Below are the code and all the weights of a small trained network. Each question names an input and a class and asks about switching units off, where a switched-off unit gives its printed mean instead of its output.

import numpy as np


def w(rows, s, z=0):
    codes = np.array(rows[::2]) - 128.0
    scale = np.full(codes.shape[1], s)
    scale[-1] = z or s
    return codes * scale


def f(y):
    return y / 2 * (1 + np.tanh(0.7978845608 * (y + 0.044715 * y**3)))


def log_softmax(a):
    a = a - a.max(-1, keepdims=True)
    return a - np.log(np.exp(a).sum(-1, keepdims=True))


def net(x, mask):
    res = np.array(x, float).reshape(1, 6) / 4 @ E
    y = f(res @ A[0][:, :-1].T + A[0][:, -1])
    res = res + np.where(mask, y, B[0][:, -1]) @ B[0][:, :-1]
    return log_softmax(res[-1] @ U[:, :-1].T + U[:, -1])


A, B = {}, {}
E = w([
[136,128,125,103,124,126,130,126,123],'x0',
[112,190,142,143,87,251,173,133,48],'x1',
[151,138,128,111,103,109,140,136,124],'x2',
[120,133,113,102,139,131,120,123,122],'x3',
[202,171,205,96,173,137,22,199,120],'x4',
[210,157,75,185,95,155,65,43,131],'x5',
],0.013)
A[0] = w([
[95,98,196,109,212,104,109,175,202,241],'neuron 1',
[61,128,140,121,134,158,253,145,76,228],'neuron 2',
[138,125,139,160,134,92,33,81,97,88],'neuron 3',
[160,205,83,167,93,151,150,104,135,109],'neuron 4',
[189,138,177,114,205,56,75,171,216,139],'neuron 5',
[162,132,68,140,108,187,157,41,83,119],'neuron 6',
[116,205,156,133,133,149,136,87,120,124],'neuron 7',
[182,150,109,101,143,127,90,131,221,138],'neuron 8',
[190,106,137,154,104,115,42,61,123,128],'neuron 9',
[140,117,60,157,122,164,122,67,114,94],'neuron 10',
[150,208,161,147,139,179,82,175,61,60],'neuron 11',
[105,71,77,135,122,58,145,105,204,254],'neuron 12',
[221,120,115,154,167,107,51,95,170,128],'neuron 13',
[146,161,191,105,139,168,107,175,98,88],'neuron 14',
[122,65,92,121,128,47,167,64,213,248],'neuron 15',
],0.011,0.0046)
B[0] = w([
[149,130,173,49,86,81,136,203,110,226],'neuron 1',
[2,165,52,122,86,117,218,135,96,238],'neuron 2',
[136,131,88,164,111,162,139,99,90,189],'neuron 3',
[145,71,157,166,157,137,122,61,162,184],'neuron 4',
[136,75,120,109,29,103,178,174,98,248],'neuron 5',
[141,56,128,167,109,114,106,55,179,207],'neuron 6',
[133,137,146,172,143,133,159,84,168,159],'neuron 7',
[131,105,105,144,147,131,180,98,62,193],'neuron 8',
[100,136,94,148,140,174,111,100,63,221],'neuron 9',
[131,118,140,136,119,129,93,93,159,188],'neuron 10',
[164,197,109,127,184,176,134,149,158,208],'neuron 11',
[167,170,135,107,184,158,120,175,130,240],'neuron 12',
[104,125,100,167,116,156,140,72,41,239],'neuron 13',
[138,166,182,132,168,133,80,192,144,194],'neuron 14',
[162,207,155,123,241,190,92,156,139,254],'neuron 15',
],0.011,0.017)
U = w([
[125,199,187,70,162,130,155,236,206,240],'0',
[75,103,79,129,48,142,177,100,21,154],'1',
[233,163,144,142,179,197,58,91,118,168],'2',
[134,43,126,147,50,121,122,48,241,3],'3',
[180,2,210,50,45,36,110,191,104,63],'4',
],0.0089,0.0015)

Each question gives the input, the list of numbers given to net, and the class t.
The units are the neurons (one row each of A and B). Each row of codes is followed by its name. A weight is (code - 128) times the scale printed after its matrix; where a second scale follows, it is the last column's (A, B and U).
mask holds one flag per neuron, in row order. A switched-off neuron (its flag False) gives its mean, the last column of its row in B, instead of its output. The means were averaged over made-up inputs and are rounded, as every weight is.
A unit's drop is (log p(t) with every unit on - log p(t) with that unit switched off) / (log p(t) with every unit on - log p(t) with every unit switched off).
The circuit of an input: a set's keep is (log p(t) with only the set's units on - log p(t) with every unit switched off) / (log p(t) with every unit on - log p(t) with every unit switched off). Starting from the 12 units with the biggest drops (on a tie, the unit counted first), units are removed one at a time, each time the one whose removal leaves the highest keep (on an exact tie, the one counted first), for as long as the keep stays at least 0.8.
units of the circuit, in order: the units of the circuit, biggest drop first
top k neurons: the k neurons with the biggest drops, biggest first
drop of u: that unit's drop, to one decimal
input [-7,-8,8,-6,4,-7], class 4: units of the circuit, in order : [neuron 5]
input [-8,-8,8,-4,3,1], class 1: top 4 neurons : [neuron 13; neuron 5; neuron 8; neuron 9]
input [1,1,-7,-1,-8,2], class 3: top 2 neurons : [neuron 6; neuron 2]
input [-4,-1,1,2,1,-8], class 4: units of the circuit, in order : [neuron 15; neuron 1]
input [4,0,-7,6,-6,4], class 2: top 3 neurons : [neuron 15; neuron 5; neuron 12]
input [5,2,-1,-3,7,0], class 0: top 2 neurons : [neuron 11; neuron 14]
input [0,0,-3,3,4,-2], class 4: top 2 neurons : [neuron 15; neuron 12]
input [-8,4,-3,6,-5,1], class 3: top 2 neurons : [neuron 6; neuron 13]
input [3,-5,8,1,1,-4], class 4: top 2 neurons : [neuron 5; neuron 11]
input [-5,1,-4,-2,0,7], class 3: top 3 neurons : [neuron 15; neuron 6; neuron 12]
input [-4,0,-4,-8,5,2], class 1: drop of neuron 15 : 0.8
input [-8,-6,-4,3,3,-1], class 4: drop of neuron 1 : 0.3
input [8,0,6,-4,-1,-1], class 0: drop of neuron 13 : 0.9
input [-7,-1,8,-1,8,-1], class 4: drop of neuron 5 : 0.4
input [2,0,-8,-8,5,2], class 1: top neuron : [neuron 15]
